Here is a tiny trained network, its code and every weight. The questions are about switching its units off for an input and a target symbol, where a switched-off unit gives its printed mean instead of its output.

import numpy as np


def w(rows, s, z=0):
    codes = np.array(rows[::2]) - 128.0
    scale = np.full(codes.shape[1], s)
    scale[-1] = z or s
    return codes * scale


def norm(h):
    return h / np.sqrt((h * h).mean(-1, keepdims=True) + 1e-5)


def f(y):
    return np.maximum(y, 0)


def softmax(a):
    e = np.exp(a - a.max(-1, keepdims=True))
    return e / e.sum(-1, keepdims=True)


def log_softmax(a):
    a = a - a.max(-1, keepdims=True)
    return a - np.log(np.exp(a).sum(-1, keepdims=True))


def net(x, mask):
    ids = ['ΠΣΩαγδεζηθλμξτφψ'.index(c) for c in x.split()]
    T = len(ids)
    res = E[ids] + P[:T]
    u = 0
    for l in range(2):
        r = norm(res)
        for j in range(2):
            rows = slice(4 * j, 4 * j + 4)
            q, k, v = (r @ M[l][rows].T for M in (Q, K, V))
            z = softmax(np.where(np.tri(T) > 0, q @ k.T / 4**0.5, -1e9)) @ v
            o = O[l][rows]
            res = res + np.where(mask[u + j], z, o[:, -1]) @ o[:, :-1]
        u += 2
        y = f(norm(res) @ A[l][:, :-1].T + A[l][:, -1])
        res = res + np.where(mask[u : u + 4], y, B[l][:, -1]) @ B[l][:, :-1]
        u += 4
    return log_softmax(norm(res)[-1] @ U[:, :-1].T + U[:, -1])


Q, K, V, O, A, B = {}, {}, {}, {}, {}, {}
E = w([
[203,78,81,166,77,103],'Π',
[123,62,87,147,155,153],'Σ',
[79,85,148,27,23,191],'Ω',
[170,123,145,132,50,131],'α',
[126,129,112,124,199,38],'γ',
[131,73,76,118,161,138],'δ',
[131,64,87,132,148,147],'ε',
[27,66,92,94,168,132],'ζ',
[192,194,226,118,174,146],'η',
[190,196,177,101,33,58],'θ',
[65,138,170,204,147,74],'λ',
[131,153,81,248,160,208],'μ',
[130,42,176,141,128,118],'ξ',
[38,33,104,175,75,186],'τ',
[127,122,234,150,135,83],'φ',
[155,208,139,155,157,194],'ψ',
],0.017)
P = w([
[167,110,123,169,255,220],'0',
[172,128,144,183,199,176],'1',
[167,97,126,164,176,168],'2',
[150,92,135,152,165,159],'3',
[146,76,129,143,152,150],'4',
[137,75,128,124,145,140],'5',
[132,72,128,117,130,134],'6',
[125,68,128,101,123,124],'7',
[114,64,127,91,114,112],'8',
[105,70,121,73,104,101],'9',
[103,66,110,61,93,92],'10',
[84,65,116,47,89,82],'11',
[85,52,105,54,82,75],'12',
],0.0067)
Q[0] = w([
[144,141,119,209,85,159],'0.h1',
[149,118,164,104,165,149],'0.h1',
[196,4,163,72,169,96],'0.h1',
[116,61,200,86,105,128],'0.h1',
[164,179,149,129,99,76],'0.h2',
[157,142,178,207,163,95],'0.h2',
[131,193,184,103,127,181],'0.h2',
[100,164,100,139,195,142],'0.h2',
],0.019)
K[0] = w([
[180,137,119,195,164,174],'0.h1',
[68,124,163,132,105,94],'0.h1',
[154,5,162,86,136,6],'0.h1',
[121,38,164,84,74,79],'0.h1',
[151,120,212,105,136,119],'0.h2',
[172,97,170,195,137,83],'0.h2',
[181,213,160,116,168,205],'0.h2',
[142,119,101,183,177,198],'0.h2',
],0.017)
V[0] = w([
[148,96,191,163,194,159],'0.h1',
[130,87,127,112,189,52],'0.h1',
[137,219,93,200,201,220],'0.h1',
[145,138,217,139,105,169],'0.h1',
[132,141,167,51,81,235],'0.h2',
[208,124,207,169,183,172],'0.h2',
[56,41,223,137,104,57],'0.h2',
[106,129,82,251,67,159],'0.h2',
],0.015)
O[0] = w([
[127,104,183,96,95,69,207],'0.h1',
[164,122,107,66,114,106,214],'0.h1',
[7,122,174,84,143,135,10],'0.h1',
[137,130,198,154,126,103,119],'0.h1',
[96,164,164,145,56,137,74],'0.h2',
[186,174,183,155,134,62,159],'0.h2',
[123,21,199,79,143,120,196],'0.h2',
[157,81,84,223,126,116,167],'0.h2',
],0.015,0.013)
A[0] = w([
[189,111,71,96,252,131,201],'0.n1',
[10,191,83,214,179,152,134],'0.n2',
[109,65,99,123,178,18,141],'0.n3',
[124,120,147,233,9,162,254],'0.n4',
],0.016,0.0027)
B[0] = w([
[110,171,56,77,111,126,254],'0.n1',
[176,129,122,129,205,5,141],'0.n2',
[108,134,171,60,189,125,243],'0.n3',
[122,138,95,68,102,35,177],'0.n4',
],0.018,0.015)
Q[1] = w([
[127,87,93,85,83,65],'1.h1',
[69,90,71,124,85,116],'1.h1',
[112,149,135,150,143,77],'1.h1',
[79,94,138,33,13,105],'1.h1',
[53,219,174,73,91,101],'1.h2',
[2,103,166,97,136,118],'1.h2',
[148,152,147,55,69,177],'1.h2',
[156,125,141,155,220,91],'1.h2',
],0.018)
K[1] = w([
[175,98,85,107,98,131],'1.h1',
[116,88,88,87,53,83],'1.h1',
[138,152,143,129,159,47],'1.h1',
[193,21,117,78,56,163],'1.h1',
[70,204,166,100,111,70],'1.h2',
[7,102,154,145,144,126],'1.h2',
[124,160,135,46,109,133],'1.h2',
[168,134,140,165,205,140],'1.h2',
],0.019)
V[1] = w([
[147,105,13,102,151,129],'1.h1',
[75,221,84,48,44,88],'1.h1',
[233,193,118,181,90,182],'1.h1',
[252,170,187,57,142,149],'1.h1',
[51,41,176,127,97,82],'1.h2',
[199,78,77,219,122,125],'1.h2',
[102,91,96,73,89,243],'1.h2',
[222,106,189,104,120,139],'1.h2',
],0.013)
O[1] = w([
[98,122,200,200,148,149,252],'1.h1',
[172,139,199,87,94,201,193],'1.h1',
[169,163,132,64,252,101,71],'1.h1',
[188,198,93,145,185,193,249],'1.h1',
[169,192,63,113,171,170,105],'1.h2',
[37,172,198,69,139,114,133],'1.h2',
[165,172,137,153,169,47,41],'1.h2',
[36,156,122,174,104,158,204],'1.h2',
],0.012,0.011)
A[1] = w([
[118,75,99,253,76,141,119],'1.n1',
[47,104,176,83,170,151,8],'1.n2',
[122,231,213,174,104,196,101],'1.n3',
[213,189,43,189,102,53,84],'1.n4',
],0.019,0.0017)
B[1] = w([
[119,59,205,205,36,32,144],'1.n1',
[73,162,134,196,174,185,152],'1.n2',
[73,146,226,235,149,228,164],'1.n3',
[236,80,2,174,112,216,254],'1.n4',
],0.016,0.0099)
U = w([
[192,115,51,190,167,140,172],'Π',
[125,125,134,118,119,104,61],'Σ',
[132,165,158,42,2,134,37],'Ω',
[119,111,136,113,115,121,68],'α',
[109,209,94,8,137,59,178],'γ',
[126,119,145,125,122,123,76],'δ',
[124,122,148,124,127,121,73],'ε',
[74,25,161,83,99,218,114],'ζ',
[140,157,201,143,104,196,223],'η',
[141,141,127,111,92,102,94],'θ',
[100,72,160,162,249,132,118],'λ',
[116,96,91,166,197,20,66],'μ',
[193,90,241,81,147,62,134],'ξ',
[88,40,142,150,71,68,182],'τ',
[118,124,147,110,145,120,99],'φ',
[115,198,127,147,132,61,255],'ψ',
],0.01,0.0045)

Each question gives the input, a string of symbols that net reads in full, and the target symbol t.
The units are the heads (4 rows each of Q, K, V and O) and the neurons (one row each of A and B). Each row of codes is followed by its name. A weight is (code - 128) times the scale printed after its matrix; where a second scale follows, it is the last column's (O, A, B and U).
mask holds one flag per unit, layer by layer, with each layer's heads first. A switched-off unit (its flag False) gives its mean, the last column of its rows in O or B, instead of its output. The means were averaged over made-up inputs and are rounded, as every weight is.
A unit's drop is (log p(t) with every unit on - log p(t) with that unit switched off) / (log p(t) with every unit on - log p(t) with every unit switched off).
top k neurons: the k neurons with the biggest drops, biggest first
k most important neurons of layer l: the k neurons of layer l with the biggest drops, biggest first
which heads matter: for each layer, one digit per head in row order, 1 if its drop is at least 0.15 and else 0, layers parted by /
input Π ζ Π, target ζ: which heads matter => 11 / 11
input Π Π τ ξ γ ζ τ Σ, target τ: which heads matter => 01 / 10
input Π γ Π, target γ: which heads matter => 11 / 10
input Π Π ξ Π ξ γ γ Ω, target Ω: which heads matter => 01 / 00
input Ω Σ η ξ θ η ξ Ω θ, target Π: which heads matter => 00 / 10
input η ζ Π ψ γ Π ξ, target ξ: which heads matter => 11 / 01
input φ Ω η γ, target γ: which heads matter => 00 / 00
input φ Π Π ζ Π, target ζ: 2 most important neurons of layer 0 => (0.n1, 0.n4)
input Π α Π τ ξ ξ γ γ ξ ζ τ θ, target τ: 2 most important neurons of layer 0 => (0.n3, 0.n1)
input θ Π Π δ Π Π τ, target τ: which heads matter => 00 / 10
input ξ λ Π γ γ Π ψ Π α Π Π Π δ, target γ: most important neuron of layer 1 => (1.n4)
input Π γ Π η μ Π Π δ Π Π Π γ Π, target γ: top 3 neurons => (0.n1, 1.n4, 1.n3)
input γ γ μ Π τ α, target τ: 2 most important neurons of layer 0 => (0.n4, 0.n1)
input η θ λ ξ θ, target Π: which heads matter => 10 / 10
input Π ξ γ α α Π η τ ψ Π ξ Π λ, target λ: which heads matter => 01 / 00
input η ζ ξ Π Π Π φ, target ξ: which heads matter => 11 / 00
input γ Π θ γ Π Π ξ τ, target τ: which heads matter => 01 / 00
input Π ξ γ τ λ τ γ φ θ, target ξ: top neuron => (0.n1)
input Π Π ξ Ω γ θ, target η: 3 most important neurons of layer 0 => (0.n3, 0.n1, 0.n4)
input ξ μ θ Π τ Π, target τ: most important neuron of layer 0 => (0.n2)
input ξ Π Π ζ λ ξ γ η Ω, target Ω: 2 most important neurons of layer 0 => (0.n4, 0.n3)
input Π ξ γ Π δ, target γ: top 3 neurons => (1.n4, 0.n3, 1.n3)
input ξ ψ Π τ Π Π γ Π Π Π Π ξ ξ, target ξ: top 2 neurons => (1.n4, 0.n4)
